The rows lie along a hidden order. The number after each row says roughly how far along it the row is, from 0 to 15. A new part has a new order.
(in the rows, 128 means zero)
[135, 141, 128, 128, 128, 129, 212, 159, 137, 169, 175, 153, 174, 123, 128, 128, 136, 137, 139, 137, 131, 168, 129, 129, 133, 128, 130, 130, 138, 180, 128, 155, 126, 135, 130, 138, 137, 131, 178, 153, 125, 126, 129, 146, 133, 148, 132, 135, 136, 130, 133, 130, 146, 132, 128, 129, 129, 142, 226, 143, 131, 124, 129, 151, 124, 133, 134, 146, 144, 225, 138, 127, 128, 130, 210, 216, 135, 127, 175, 131, 132] -> 2
[131, 141, 128, 128, 128, 131, 215, 157, 141, 192, 177, 131, 171, 133, 135, 129, 166, 141, 121, 138, 125, 149, 127, 127, 132, 128, 127, 131, 128, 155, 128, 131, 130, 135, 132, 130, 138, 140, 129, 151, 132, 130, 144, 134, 142, 144, 124, 123, 147, 129, 124, 127, 147, 125, 128, 127, 128, 142, 129, 132, 130, 133, 128, 132, 132, 126, 142, 144, 129, 159, 122, 130, 128, 126, 200, 146, 141, 138, 125, 136, 125] -> 5
[151, 137, 128, 128, 128, 130, 140, 156, 146, 239, 158, 141, 152, 126, 129, 128, 166, 131, 132, 155, 130, 156, 129, 128, 132, 128, 129, 130, 135, 150, 128, 142, 128, 140, 136, 160, 132, 166, 153, 163, 127, 127, 137, 192, 162, 169, 130, 131, 211, 135, 130, 128, 136, 130, 128, 128, 128, 144, 172, 145, 130, 127, 129, 139, 126, 131, 136, 149, 138, 184, 134, 127, 128, 129, 162, 183, 142, 151, 151, 136, 130] -> 4
[126, 137, 128, 128, 128, 131, 130, 203, 149, 123, 166, 142, 147, 130, 139, 129, 238, 130, 125, 128, 127, 201, 128, 128, 135, 128, 127, 133, 133, 151, 128, 137, 129, 145, 129, 125, 135, 128, 155, 135, 130, 129, 168, 128, 128, 135, 127, 126, 131, 128, 126, 128, 130, 127, 129, 128, 128, 127, 176, 136, 132, 131, 129, 143, 129, 126, 146, 176, 137, 223, 128, 129, 128, 128, 142, 208, 159, 130, 152, 140, 126] -> 15
[147, 148, 128, 128, 128, 134, 167, 177, 172, 206, 195, 139, 162, 119, 126, 129, 198, 128, 141, 140, 134, 182, 130, 129, 137, 129, 131, 138, 134, 145, 129, 153, 125, 145, 137, 153, 123, 147, 152, 155, 122, 125, 138, 190, 147, 188, 136, 140, 169, 132, 138, 131, 138, 135, 127, 129, 129, 139, 161, 180, 128, 121, 131, 137, 120, 136, 161, 166, 134, 176, 154, 125, 129, 132, 201, 159, 150, 135, 147, 148, 136] -> 6
[147, 132, 128, 128, 129, 129, 176, 158, 131, 225, 138, 134, 132, 130, 131, 128, 153, 129, 125, 152, 127, 143, 128, 128, 129, 128, 128, 128, 131, 138, 128, 130, 129, 137, 134, 153, 132, 168, 136, 154, 130, 129, 136, 180, 165, 164, 126, 125, 208, 135, 126, 128, 132, 126, 128, 128, 128, 142, 147, 135, 130, 132, 128, 132, 130, 127, 134, 141, 134, 153, 125, 129, 128, 127, 134, 151, 136, 159, 133, 131, 126] -> 3
[138, 139, 128, 128, 128, 131, 183, 180, 144, 202, 172, 130, 159, 128, 134, 128, 212, 134, 129, 138, 128, 164, 128, 128, 136, 128, 128, 132, 130, 141, 128, 134, 128, 143, 132, 141, 131, 149, 134, 148, 128, 128, 156, 156, 144, 152, 130, 128, 163, 130, 129, 129, 139, 128, 128, 128, 128, 139, 135, 140, 129, 129, 129, 132, 128, 130, 142, 166, 131, 165, 133, 128, 128, 129, 181, 152, 155, 139, 127, 137, 128] -> 12
[138, 134, 128, 128, 128, 130, 135, 144, 144, 155, 155, 139, 132, 125, 127, 128, 143, 127, 133, 134, 130, 148, 129, 129, 130, 128, 129, 132, 134, 141, 128, 140, 129, 131, 132, 140, 129, 138, 149, 143, 126, 127, 126, 155, 140, 152, 131, 132, 153, 130, 131, 129, 131, 131, 128, 129, 128, 133, 168, 146, 129, 126, 129, 138, 126, 131, 137, 135, 136, 171, 136, 127, 128, 129, 148, 162, 134, 134, 150, 135, 131] -> 0
[131, 146, 128, 128, 128, 133, 173, 169, 162, 146, 182, 137, 153, 127, 129, 129, 179, 132, 131, 131, 129, 164, 129, 128, 132, 128, 129, 136, 132, 143, 128, 145, 128, 138, 140, 134, 129, 132, 143, 140, 127, 127, 141, 160, 132, 176, 129, 131, 138, 128, 131, 129, 138, 128, 128, 128, 128, 135, 146, 179, 129, 130, 129, 135, 126, 130, 153, 158, 130, 173, 138, 128, 128, 130, 179, 153, 148, 126, 137, 146, 130] -> 4

Next part:
[110, 111, 118, 131, 129, 103, 127, 146, 145, 142, 128, 124, 106, 157, 119, 121, 126, 129, 116, 105, 126, 126, 128, 133, 131, 114, 210, 121, 103, 128, 128, 92, 136, 124, 95, 130, 109, 119, 118, 131, 141, 124, 134, 143, 95, 103, 219, 207, 93, 140, 138, 134, 126, 126, 116, 130, 119, 152, 111, 120, 140, 144, 62, 118] -> 0
[149, 117, 117, 120, 132, 124, 138, 123, 131, 155, 133, 139, 109, 159, 124, 117, 128, 127, 175, 135, 127, 125, 127, 113, 124, 138, 194, 103, 100, 146, 139, 132, 112, 130, 123, 128, 107, 141, 118, 122, 110, 118, 130, 139, 71, 125, 45, 151, 77, 130, 62, 146, 114, 135, 119, 129, 121, 116, 130, 123, 134, 122, 88, 123] -> 10
[147, 113, 119, 119, 132, 112, 135, 120, 141, 153, 131, 132, 101, 168, 119, 120, 127, 128, 168, 134, 128, 126, 128, 117, 127, 131, 199, 99, 101, 129, 145, 122, 120, 129, 103, 136, 109, 137, 118, 125, 121, 126, 130, 141, 74, 116, 63, 165, 58, 137, 54, 147, 119, 132, 115, 129, 122, 140, 124, 119, 133, 126, 79, 118] -> 7
[135, 111, 116, 122, 132, 114, 130, 127, 141, 154, 131, 131, 103, 172, 118, 119, 127, 128, 158, 116, 127, 125, 127, 119, 127, 130, 211, 102, 99, 128, 138, 112, 122, 127, 102, 130, 102, 135, 117, 125, 128, 152, 131, 146, 72, 113, 94, 168, 64, 135, 67, 141, 114, 132, 116, 130, 119, 137, 120, 121, 136, 129, 71, 119] -> 5
[118, 111, 123, 127, 129, 95, 129, 141, 147, 136, 128, 122, 116, 160, 122, 127, 126, 130, 124, 126, 128, 126, 132, 132, 132, 106, 195, 118, 103, 109, 127, 82, 134, 125, 93, 134, 111, 116, 120, 134, 138, 95, 134, 143, 104, 113, 225, 206, 88, 140, 148, 145, 122, 125, 114, 129, 126, 162, 118, 117, 135, 148, 59, 115] -> 0
[150, 122, 119, 120, 133, 133, 133, 113, 130, 152, 132, 137, 108, 153, 123, 120, 128, 127, 177, 142, 127, 126, 126, 109, 123, 144, 178, 104, 109, 137, 141, 133, 117, 129, 125, 129, 116, 144, 120, 121, 107, 163, 127, 132, 88, 119, 4, 137, 80, 127, 50, 138, 116, 136, 123, 128, 122, 115, 126, 125, 133, 115, 107, 123] -> 14
[146, 122, 118, 122, 133, 130, 134, 119, 132, 153, 132, 138, 109, 162, 123, 117, 129, 127, 176, 123, 126, 125, 125, 110, 123, 142, 187, 104, 105, 146, 137, 115, 114, 129, 124, 128, 109, 142, 119, 121, 125, 138, 129, 135, 75, 132, 15, 164, 81, 128, 58, 139, 114, 135, 121, 129, 120, 112, 128, 126, 134, 118, 97, 123] -> 12
[120, 110, 119, 126, 130, 102, 128, 138, 148, 144, 129, 125, 103, 170, 118, 123, 126, 129, 133, 117, 127, 126, 129, 125, 131, 114, 211, 114, 101, 121, 134, 100, 133, 125, 92, 134, 115, 123, 120, 131, 120, 140, 135, 147, 92, 118, 181, 184, 78, 141, 118, 142, 120, 127, 114, 132, 121, 153, 114, 118, 139, 142, 59, 115] -> 1
[108, 113, 125, 132, 129, 99, 123, 139, 147, 132, 124, 114, 109, 146, 115, 129, 126, 129, 101, 115, 128, 128, 130, 139, 134, 106, 190, 123, 115, 116, 134, 96, 140, 124, 83, 135, 111, 116, 122, 135, 144, 95, 133, 140, 125, 103, 242, 174, 94, 142, 138, 133, 130, 122, 117, 131, 122, 178, 107, 118, 130, 146, 68, 120] -> 0
[123, 106, 119, 128, 131, 107, 129, 135, 145, 147, 128, 127, 104, 167, 116, 120, 126, 128, 135, 117, 127, 126, 128, 131, 130, 120, 216, 111, 101, 126, 137, 85, 127, 125, 92, 132, 111, 126, 118, 129, 136, 110, 133, 142, 91, 114, 162, 191, 74, 138, 103, 139, 117, 128, 115, 129, 117, 156, 114, 119, 132, 137, 64, 119] -> 2
[164, 125, 125, 114, 132, 129, 139, 106, 132, 148, 132, 138, 113, 151, 125, 125, 129, 128, 183, 148, 129, 127, 128, 114, 123, 141, 157, 99, 110, 129, 146, 152, 114, 131, 125, 134, 114, 144, 122, 122, 124, 145, 126, 132, 89, 124, 1, 131, 68, 129, 28, 144, 117, 137, 124, 127, 127, 121, 135, 122, 125, 113, 113, 126] -> 15
[124, 110, 115, 129, 133, 116, 137, 133, 141, 152, 130, 129, 103, 166, 115, 115, 126, 127, 146, 113, 125, 125, 125, 125, 128, 130, 219, 109, 100, 144, 136, 109, 123, 126, 104, 127, 107, 133, 117, 125, 116, 137, 132, 143, 79, 111, 124, 180, 79, 135, 86, 131, 116, 130, 117, 129, 114, 139, 112, 122, 131, 130, 67, 122] -> 4
[134, 110, 119, 121, 131, 103, 131, 129, 146, 149, 130, 127, 104, 172, 119, 122, 127, 129, 151, 139, 128, 126, 130, 120, 129, 120, 210, 104, 96, 122, 139, 83, 127, 127, 94, 136, 106, 127, 117, 129, 115, 152, 132, 144, 83, 112, 131, 186, 63, 139, 82, 150, 119, 130, 112, 130, 122, 153, 126, 115, 138, 134, 63, 116] -> 3
[98, 113, 123, 137, 127, 103, 119, 148, 145, 128, 125, 114, 121, 145, 118, 126, 126, 129, 89, 108, 126, 127, 129, 144, 134, 108, 184, 133, 115, 124, 122, 97, 138, 123, 93, 131, 118, 113, 124, 134, 146, 130, 134, 141, 125, 102, 255, 185, 120, 138, 183, 126, 130, 121, 118, 131, 120, 163, 114, 122, 131, 149, 77, 122] -> 0
[140, 116, 117, 123, 133, 122, 135, 122, 135, 154, 131, 133, 102, 164, 117, 117, 128, 127, 166, 123, 126, 125, 125, 120, 126, 138, 210, 102, 103, 146, 141, 125, 123, 128, 112, 129, 106, 140, 117, 124, 119, 156, 130, 142, 76, 130, 57, 177, 69, 131, 56, 139, 117, 133, 118, 129, 118, 129, 122, 122, 134, 122, 81, 122] -> 9
